Below is a small trained network, with its code and all its weights. Each question gives an input and a target symbol and asks what happens when units are switched off, that is, made to give their printed mean instead of their output.

import numpy as np


def w(rows, s, z=0):
    codes = np.array(rows[::2]) - 128.0
    scale = np.full(codes.shape[1], s)
    scale[-1] = z or s
    return codes * scale


def norm(h):
    return h / np.sqrt((h * h).mean(-1, keepdims=True) + 1e-5)


def f(y):
    return np.maximum(y, 0)


def softmax(a):
    e = np.exp(a - a.max(-1, keepdims=True))
    return e / e.sum(-1, keepdims=True)


def log_softmax(a):
    a = a - a.max(-1, keepdims=True)
    return a - np.log(np.exp(a).sum(-1, keepdims=True))


def net(x, mask):
    ids = ['ΠΣΦαβδεηθμξτω'.index(c) for c in x.split()]
    T = len(ids)
    res = E[ids] + P[:T]
    u = 0
    for l in range(2):
        r = norm(res)
        for j in range(2):
            rows = slice(2 * j, 2 * j + 2)
            q, k, v = (r @ M[l][rows].T for M in (Q, K, V))
            z = softmax(np.where(np.tri(T) > 0, q @ k.T / 2**0.5, -1e9)) @ v
            o = O[l][rows]
            res = res + np.where(mask[u + j], z, o[:, -1]) @ o[:, :-1]
        u += 2
        y = f(norm(res) @ A[l][:, :-1].T + A[l][:, -1])
        res = res + np.where(mask[u : u + 12], y, B[l][:, -1]) @ B[l][:, :-1]
        u += 12
    return log_softmax(norm(res)[-1] @ U[:, :-1].T + U[:, -1])


Q, K, V, O, A, B = {}, {}, {}, {}, {}, {}
E = w([
[140,162,113,14,65,128,60,127,140,97],'Π',
[148,166,86,128,180,138,86,144,159,164],'Σ',
[190,190,112,117,134,133,76,166,135,88],'Φ',
[113,188,99,140,123,161,132,187,155,181],'α',
[142,229,119,132,175,126,123,149,162,196],'β',
[200,251,105,63,171,127,152,134,160,132],'δ',
[141,218,164,115,124,186,81,210,74,100],'ε',
[171,225,145,195,85,131,129,222,177,106],'η',
[205,82,53,153,120,90,129,188,183,82],'θ',
[80,203,190,233,50,132,150,246,134,202],'μ',
[192,152,172,81,164,4,179,131,94,214],'ξ',
[146,49,33,138,193,113,199,127,122,198],'τ',
[209,68,155,216,118,47,129,108,221,99],'ω',
],0.0034)
P = w([
[101,152,64,118,105,141,105,56,96,107],'0',
[254,98,113,115,69,178,62,142,144,236],'1',
[129,102,158,83,165,168,60,164,216,129],'2',
[150,162,76,156,134,67,103,142,100,106],'3',
[233,110,143,141,87,126,106,159,123,206],'4',
[108,95,184,83,169,155,99,161,211,122],'5',
[131,156,98,156,140,56,135,146,100,102],'6',
[202,117,165,148,90,128,147,143,120,194],'7',
[97,97,200,91,167,141,142,156,205,116],'8',
[116,162,119,148,145,48,178,144,100,102],'9',
[168,126,171,155,92,128,185,136,125,178],'10',
[100,105,184,79,174,162,104,149,205,122],'11',
[123,133,108,137,167,42,167,166,102,122],'12',
],0.0074)
Q[0] = w([
[152,132,89,174,50,79,142,113,86,196],'L0H1',
[249,109,157,146,35,136,171,180,62,224],'L0H1',
[139,155,167,179,150,185,125,124,72,154],'L0H2',
[2,27,62,111,159,130,97,26,167,30],'L0H2',
],0.009)
K[0] = w([
[153,90,195,78,149,79,219,189,64,135],'L0H1',
[102,104,201,167,176,121,254,153,136,68],'L0H1',
[143,115,155,171,218,108,200,93,124,116],'L0H2',
[141,183,64,116,116,128,11,64,154,210],'L0H2',
],0.0072)
V[0] = w([
[102,177,169,194,162,45,125,18,215,222],'L0H1',
[3,66,136,96,125,99,71,84,36,203],'L0H1',
[138,63,118,231,226,183,155,132,70,136],'L0H2',
[181,234,207,197,140,188,73,123,101,101],'L0H2',
],0.0038)
O[0] = w([
[181,146,183,134,165,58,82,139,144,196,132],'L0H1',
[2,107,104,146,94,36,67,137,73,144,48],'L0H1',
[211,143,76,156,110,92,153,112,82,75,3],'L0H2',
[105,234,182,165,162,144,107,88,95,153,223],'L0H2',
],0.0048,0.0026)
A[0] = w([
[173,160,57,154,112,136,142,125,16,121,108],'L0N1',
[199,170,56,144,172,23,132,37,98,107,3],'L0N2',
[89,99,64,169,198,160,160,136,144,201,112],'L0N3',
[161,217,47,178,237,135,119,122,121,100,17],'L0N4',
[168,125,99,204,198,94,230,95,37,105,34],'L0N5',
[165,117,65,200,175,32,161,112,144,76,134],'L0N6',
[145,87,91,200,3,47,150,118,100,141,79],'L0N7',
[54,190,126,113,215,94,148,155,186,125,94],'L0N8',
[144,203,131,153,193,53,117,196,97,73,98],'L0N9',
[187,168,48,130,130,199,210,172,66,188,180],'L0N10',
[87,191,112,96,223,127,113,163,69,64,116],'L0N11',
[80,100,91,26,82,126,113,100,84,64,148],'L0N12',
],0.0046,0.0032)
B[0] = w([
[124,118,137,181,69,99,77,137,174,147,165],'L0N1',
[100,202,155,121,169,116,116,2,31,85,167],'L0N2',
[166,124,180,131,121,83,93,66,188,58,149],'L0N3',
[102,188,93,170,129,64,95,138,176,86,191],'L0N4',
[104,55,173,166,122,66,174,164,184,110,164],'L0N5',
[75,104,167,172,105,147,89,114,57,114,187],'L0N6',
[68,116,80,75,95,142,88,115,142,169,145],'L0N7',
[119,63,120,133,134,128,111,180,81,118,248],'L0N8',
[105,110,110,144,70,114,143,131,183,110,233],'L0N9',
[126,115,142,62,85,59,92,121,109,40,253],'L0N10',
[149,62,97,115,106,98,149,142,194,116,213],'L0N11',
[180,103,98,172,177,127,140,181,117,120,164],'L0N12',
],0.0062,0.0042)
Q[1] = w([
[106,114,77,204,145,138,190,128,126,143],'L1H1',
[244,171,133,104,25,96,155,141,74,139],'L1H1',
[160,172,89,139,88,83,107,80,79,119],'L1H2',
[74,114,50,162,203,128,125,140,169,156],'L1H2',
],0.011)
K[1] = w([
[202,185,112,137,111,159,68,145,135,161],'L1H1',
[150,82,254,161,117,89,245,153,163,109],'L1H1',
[134,154,163,145,101,78,107,133,196,113],'L1H2',
[151,171,92,92,106,169,63,114,108,160],'L1H2',
],0.0086)
V[1] = w([
[54,199,203,166,30,133,183,196,113,237],'L1H1',
[140,125,133,232,45,238,119,181,126,80],'L1H1',
[217,49,190,184,61,139,92,142,139,142],'L1H2',
[98,172,2,73,78,51,161,181,75,109],'L1H2',
],0.0051)
O[1] = w([
[156,98,121,53,170,200,2,194,68,136,22],'L1H1',
[103,59,101,185,161,194,51,109,210,38,186],'L1H1',
[144,108,106,122,20,166,93,152,53,199,224],'L1H2',
[30,144,141,23,186,129,165,159,140,89,253],'L1H2',
],0.0067,0.0028)
A[1] = w([
[254,92,128,194,111,196,120,72,71,187,4],'L1N1',
[69,251,100,135,94,136,104,95,86,90,101],'L1N2',
[3,206,49,98,198,111,98,42,53,47,136],'L1N3',
[40,168,105,149,83,36,71,57,63,87,193],'L1N4',
[155,197,193,78,123,151,136,78,146,151,103],'L1N5',
[95,106,140,121,205,225,143,81,136,40,102],'L1N6',
[70,87,130,199,105,99,83,144,129,174,84],'L1N7',
[113,109,90,211,125,165,107,119,126,102,38],'L1N8',
[235,113,118,207,96,154,117,75,49,140,66],'L1N9',
[145,163,100,135,124,186,202,63,200,92,177],'L1N10',
[55,187,156,149,102,70,112,62,131,95,199],'L1N11',
[120,169,186,135,126,139,220,111,188,169,75],'L1N12',
],0.0079,0.0046)
B[1] = w([
[55,73,252,180,127,190,188,39,140,167,147],'L1N1',
[80,106,203,190,206,75,101,99,110,95,162],'L1N2',
[81,94,226,218,196,39,48,61,113,84,194],'L1N3',
[152,215,222,135,150,82,80,48,157,45,254],'L1N4',
[99,112,109,191,162,116,153,138,155,145,170],'L1N5',
[140,202,155,188,116,134,129,151,131,173,170],'L1N6',
[151,118,121,101,154,89,174,178,143,97,187],'L1N7',
[166,188,173,50,139,121,152,86,134,139,146],'L1N8',
[95,70,215,69,87,188,152,41,155,116,144],'L1N9',
[157,125,144,118,117,129,177,163,57,112,183],'L1N10',
[77,129,99,162,103,126,59,118,95,141,253],'L1N11',
[165,127,88,93,136,165,87,88,130,120,175],'L1N12',
],0.011,0.0076)
U = w([
[72,122,159,218,181,81,82,108,60,99,141],'Π',
[198,209,171,46,39,71,71,38,182,108,20],'Σ',
[212,104,149,79,88,123,183,133,115,1,134],'Φ',
[48,24,86,133,84,88,140,199,221,115,96],'α',
[150,128,177,125,113,53,147,167,51,250,104],'β',
[162,100,45,196,64,143,107,88,86,193,225],'δ',
[175,186,201,183,176,191,173,194,209,128,3],'ε',
[116,34,202,129,86,191,154,71,168,167,127],'η',
[86,147,68,206,96,203,171,151,48,94,183],'θ',
[175,74,146,90,140,200,24,174,66,127,132],'μ',
[140,187,94,50,235,155,203,88,109,127,198],'ξ',
[29,135,78,39,89,194,131,89,109,96,129],'τ',
[196,84,76,159,179,136,92,85,232,181,117],'ω',
],0.0082,0.0044)

Each question gives the input, a string of symbols that net reads in full, and the target symbol t.
The units are the heads (2 rows each of Q, K, V and O) and the neurons (one row each of A and B). Each row of codes is followed by its name. A weight is (code - 128) times the scale printed after its matrix; where a second scale follows, it is the last column's (O, A, B and U).
mask holds one flag per unit, layer by layer, with each layer's heads first. A switched-off unit (its flag False) gives its mean, the last column of its rows in O or B, instead of its output. The means were averaged over made-up inputs and are rounded, as every weight is.
A unit's drop is (log p(t) with every unit on - log p(t) with that unit switched off) / (log p(t) with every unit on - log p(t) with every unit switched off).
The circuit of an input: a set's keep is (log p(t) with only the set's units on - log p(t) with every unit switched off) / (log p(t) with every unit on - log p(t) with every unit switched off). Starting from the 12 units with the biggest drops (on a tie, the unit counted first), units are removed one at a time, each time the one whose removal leaves the highest keep (on an exact tie, the one counted first), for as long as the keep stays at least 0.8.
units of the circuit, in order: the units of the circuit, biggest drop first
most important unit: the unit with the biggest drop
k most important neurons: the k neurons with the biggest drops, biggest first
k most important neurons of layer l: the k neurons of layer l with the biggest drops, biggest first
which heads matter: for each layer, one digit per head in row order, 1 if its drop is at least 0.15 and else 0, layers parted by /
input μ Π α α μ μ ω ε, target η: which heads matter : 10 / 01
input Σ ω ε ω ξ, target η: most important unit : L0H1
input ξ Π ω Π ω δ α μ μ μ ε, target μ: units of the circuit, in order : L1H1; L1N4
input δ Π μ, target δ: 2 most important neurons of layer 1 : L1N4; L1N12
input Φ Π θ, target Φ: which heads matter : 10 / 11
input Π ω μ Π, target Σ: 3 most important neurons of layer 0 : L0N12; L0N11; L0N10
input α μ μ ε ω Π ε Σ β α ε μ, target α: units of the circuit, in order : L0N2; L1N4; L1N3
input τ Π Π Π μ Π Π Φ Π, target τ: 4 most important neurons of layer 1 : L1N4; L1N12; L1N3; L1N7
input Σ Π Σ μ Π ξ Φ Π ε, target Σ: 3 most important neurons : L1N12; L0N12; L1N3
input τ ξ τ θ Π Φ α Π μ, target τ: which heads matter : 11 / 10
input ε ε Φ, target ε: which heads matter : 10 / 10
input Π Π ε Π μ η θ ω Π ω η Φ θ, target Σ: units of the circuit, in order : L1N4; L1H2; L1N3
input β Π β Π, target Σ: 4 most important neurons : L0N11; L0N12; L0N10; L1N3
input θ α Π μ Φ ξ μ, target Σ: units of the circuit, in order : L1N4
input ω ω ε Π Π μ μ Π α Π, target α: which heads matter : 11 / 10
input η ω ω β τ, target η: which heads matter : 10 / 01
input ε Π δ ω Π α ε ω ξ, target ε: 3 most important neurons : L0N10; L0N1; L1N6
input η ω α, target η: which heads matter : 00 / 01
input α Φ μ δ θ α Π ε α, target α: which heads matter : 10 / 00
input β Π ε Φ ω τ ε β Π Π, target Φ: 2 most important neurons of layer 0 : L0N11; L0N10
input δ Φ μ Π α ω, target δ: which heads matter : 00 / 10
input θ Π β Π Π η Π Π Π, target θ: which heads matter : 01 / 10
input ε Π Φ θ Π θ Π β Π Π ε η, target ε: most important unit : L1H1
input ε ε Π, target ε: which heads matter : 10 / 10
input α μ ω Π μ ε θ β ω Π β τ, target α: which heads matter : 10 / 01
input ω ε τ Π ω β Π δ μ, target ω: which heads matter : 10 / 11
input η δ β ξ Π ω Π β, target η: which heads matter : 10 / 01
input ξ α Σ α ε ε θ δ μ, target ξ: most important unit : L1H1
input ω μ μ ε Π τ η θ ω, target ω: 3 most important neurons of layer 0 : L0N2; L0N10; L0N6
input Π ε Π η α Π α Σ, target α: 2 most important neurons of layer 1 : L1N4; L1N5
